Below are the code and all the weights of a small trained network. Each question names an input and a target symbol and asks about switching units off, where a switched-off unit gives its printed mean instead of its output.

import numpy as np


def w(rows, s, z=0):
    codes = np.array(rows[::2]) - 128.0
    scale = np.full(codes.shape[1], s)
    scale[-1] = z or s
    return codes * scale


def f(y):
    return np.maximum(y, 0)


def softmax(a):
    e = np.exp(a - a.max(-1, keepdims=True))
    return e / e.sum(-1, keepdims=True)


def log_softmax(a):
    a = a - a.max(-1, keepdims=True)
    return a - np.log(np.exp(a).sum(-1, keepdims=True))


def net(x, mask):
    ids = ['βγεζθλμστω'.index(c) for c in x.split()]
    T = len(ids)
    res = E[ids] + P[:T]
    r = res
    for j in range(3):
        rows = slice(3 * j, 3 * j + 3)
        q, k, v = (r @ M[0][rows].T for M in (Q, K, V))
        z = softmax(np.where(np.tri(T) > 0, q @ k.T / 3**0.5, -1e9)) @ v
        o = O[0][rows]
        res = res + np.where(mask[j], z, o[:, -1]) @ o[:, :-1]
    y = f(res @ A[0][:, :-1].T + A[0][:, -1])
    res = res + np.where(mask[3:7], y, B[0][:, -1]) @ B[0][:, :-1]
    return log_softmax(res[-1] @ U[:, :-1].T + U[:, -1])


Q, K, V, O, A, B = {}, {}, {}, {}, {}, {}
E = w([
[56,159,214,126,130],'β',
[109,52,147,150,129],'γ',
[224,131,134,97,169],'ε',
[172,201,162,149,132],'ζ',
[162,139,108,143,192],'θ',
[212,89,87,156,50],'λ',
[118,178,84,30,98],'μ',
[162,128,200,221,141],'σ',
[190,148,238,78,137],'τ',
[101,176,143,250,117],'ω',
],0.015)
P = w([
[106,108,63,140,249],'0',
[174,145,159,144,124],'1',
[162,145,162,144,110],'2',
[144,145,166,135,92],'3',
[152,148,169,127,89],'4',
[135,155,165,157,90],'5',
[152,148,156,131,95],'6',
[169,149,152,131,101],'7',
[157,149,152,147,98],'8',
[152,152,144,151,96],'9',
],0.011)
Q[0] = w([
[97,5,139,142,109],'head 1',
[154,77,117,97,107],'head 1',
[3,114,122,49,141],'head 1',
[147,173,138,154,199],'head 2',
[145,191,158,128,149],'head 2',
[222,155,147,170,154],'head 2',
[176,121,153,160,148],'head 3',
[82,133,125,175,141],'head 3',
[84,155,115,144,62],'head 3',
],0.015)
K[0] = w([
[140,115,151,206,91],'head 1',
[89,137,188,176,116],'head 1',
[201,178,158,91,7],'head 1',
[56,72,79,43,246],'head 2',
[102,131,100,124,186],'head 2',
[137,56,39,146,178],'head 2',
[108,89,75,113,188],'head 3',
[176,155,114,64,110],'head 3',
[164,134,158,97,101],'head 3',
],0.013)
V[0] = w([
[113,248,77,116,86],'head 1',
[175,68,61,64,165],'head 1',
[199,137,118,152,125],'head 1',
[215,137,137,16,107],'head 2',
[189,55,54,184,28],'head 2',
[118,182,30,115,104],'head 2',
[94,142,41,206,165],'head 3',
[158,125,102,70,132],'head 3',
[138,140,37,123,74],'head 3',
],0.011)
O[0] = w([
[177,252,112,108,108,146],'head 1',
[95,132,246,88,189,252],'head 1',
[176,128,186,190,64,179],'head 1',
[217,143,162,82,161,174],'head 2',
[128,118,203,124,43,167],'head 2',
[121,193,151,131,124,155],'head 2',
[76,171,132,194,121,151],'head 3',
[169,132,133,87,173,147],'head 3',
[110,146,155,106,97,95],'head 3',
],0.012,0.0041)
A[0] = w([
[165,189,125,46,191,113],'neuron 1',
[102,117,217,150,254,91],'neuron 2',
[109,212,160,77,98,128],'neuron 3',
[195,129,104,181,71,253],'neuron 4',
],0.0082,0.0038)
B[0] = w([
[157,123,71,205,74,250],'neuron 1',
[138,145,97,2,81,239],'neuron 2',
[87,89,45,177,108,231],'neuron 3',
[68,168,196,181,169,206],'neuron 4',
],0.0088,0.013)
U = w([
[123,43,68,168,169,169],'β',
[66,2,67,84,31,63],'γ',
[175,104,137,68,107,46],'ε',
[175,206,177,197,224,151],'ζ',
[55,171,141,86,157,168],'θ',
[132,99,180,149,39,192],'λ',
[157,145,64,128,37,78],'μ',
[112,32,81,186,73,171],'σ',
[228,4,87,146,101,199],'τ',
[50,130,95,169,67,3],'ω',
],0.0059,0.003)

Each question gives the input, a string of symbols that net reads in full, and the target symbol t.
The units are the heads (3 rows each of Q, K, V and O) and the neurons (one row each of A and B). Each row of codes is followed by its name. A weight is (code - 128) times the scale printed after its matrix; where a second scale follows, it is the last column's (O, A, B and U).
mask holds one flag per unit, heads first, then neurons. A switched-off unit (its flag False) gives its mean, the last column of its rows in O or B, instead of its output. The means were averaged over made-up inputs and are rounded, as every weight is.
A unit's drop is (log p(t) with every unit on - log p(t) with that unit switched off) / (log p(t) with every unit on - log p(t) with every unit switched off).
The circuit of an input: a set's keep is (log p(t) with only the set's units on - log p(t) with every unit switched off) / (log p(t) with every unit on - log p(t) with every unit switched off). Starting from all 7 units, units are removed one at a time, each time the one whose removal leaves the highest keep (on an exact tie, the one counted first), for as long as the keep stays at least 0.8.
units of the circuit, in order: the units of the circuit, biggest drop first
unit that matters most: the unit with the biggest drop
k most important neurons: the k neurons with the biggest drops, biggest first
which heads matter: for each layer, one digit per head in row order, 1 if its drop is at least 0.15 and else 0, layers parted by /
drop of u: that unit's drop, to one decimal
input σ β μ β ε ζ, target σ: units of the circuit, in order : [head 2; head 1]
input ζ τ ε μ, target τ: which heads matter : 011
input λ μ θ, target λ: unit that matters most : head 2
input ζ τ ζ μ λ λ ζ μ ζ, target ζ: which heads matter : 110
input β μ λ μ, target μ: units of the circuit, in order : [head 1; neuron 1]
input γ ε σ, target γ: units of the circuit, in order : [head 1; neuron 2]
input μ μ ε β, target μ: 2 most important neurons : [neuron 1; neuron 4]
input λ μ β ω ε μ β μ λ β, target μ: which heads matter : 111
input ζ β μ γ θ, target ζ: units of the circuit, in order : [head 1; neuron 3; neuron 2; neuron 1]
input ω τ β μ ε τ, target ω: units of the circuit, in order : [head 2; head 3]
input τ μ γ, target τ: units of the circuit, in order : [head 3; head 2]
input ε θ ζ λ τ θ μ θ, target ε: 3 most important neurons : [neuron 2; neuron 3; neuron 4]
input ω ζ β μ γ σ θ θ θ σ, target ω: which heads matter : 110
input ε σ γ λ σ, target ε: unit that matters most : neuron 2
input β β θ ε ζ σ ω ζ μ ω, target β: units of the circuit, in order : [head 2; head 1]
input τ γ μ τ, target τ: units of the circuit, in order : [head 2; head 3]
input ζ ζ ε, target ζ: which heads matter : 100
input λ ε θ μ λ λ γ μ σ, target λ: drop of head 2 : 0.6
input γ μ ω μ τ, target γ: drop of head 1 : 0.7
input γ θ σ μ μ ζ λ θ, target γ: drop of head 1 : 0.9
input β μ μ γ θ, target β: drop of head 2 : 0.5
input ω σ β θ ω γ μ ζ, target ω: unit that matters most : head 2
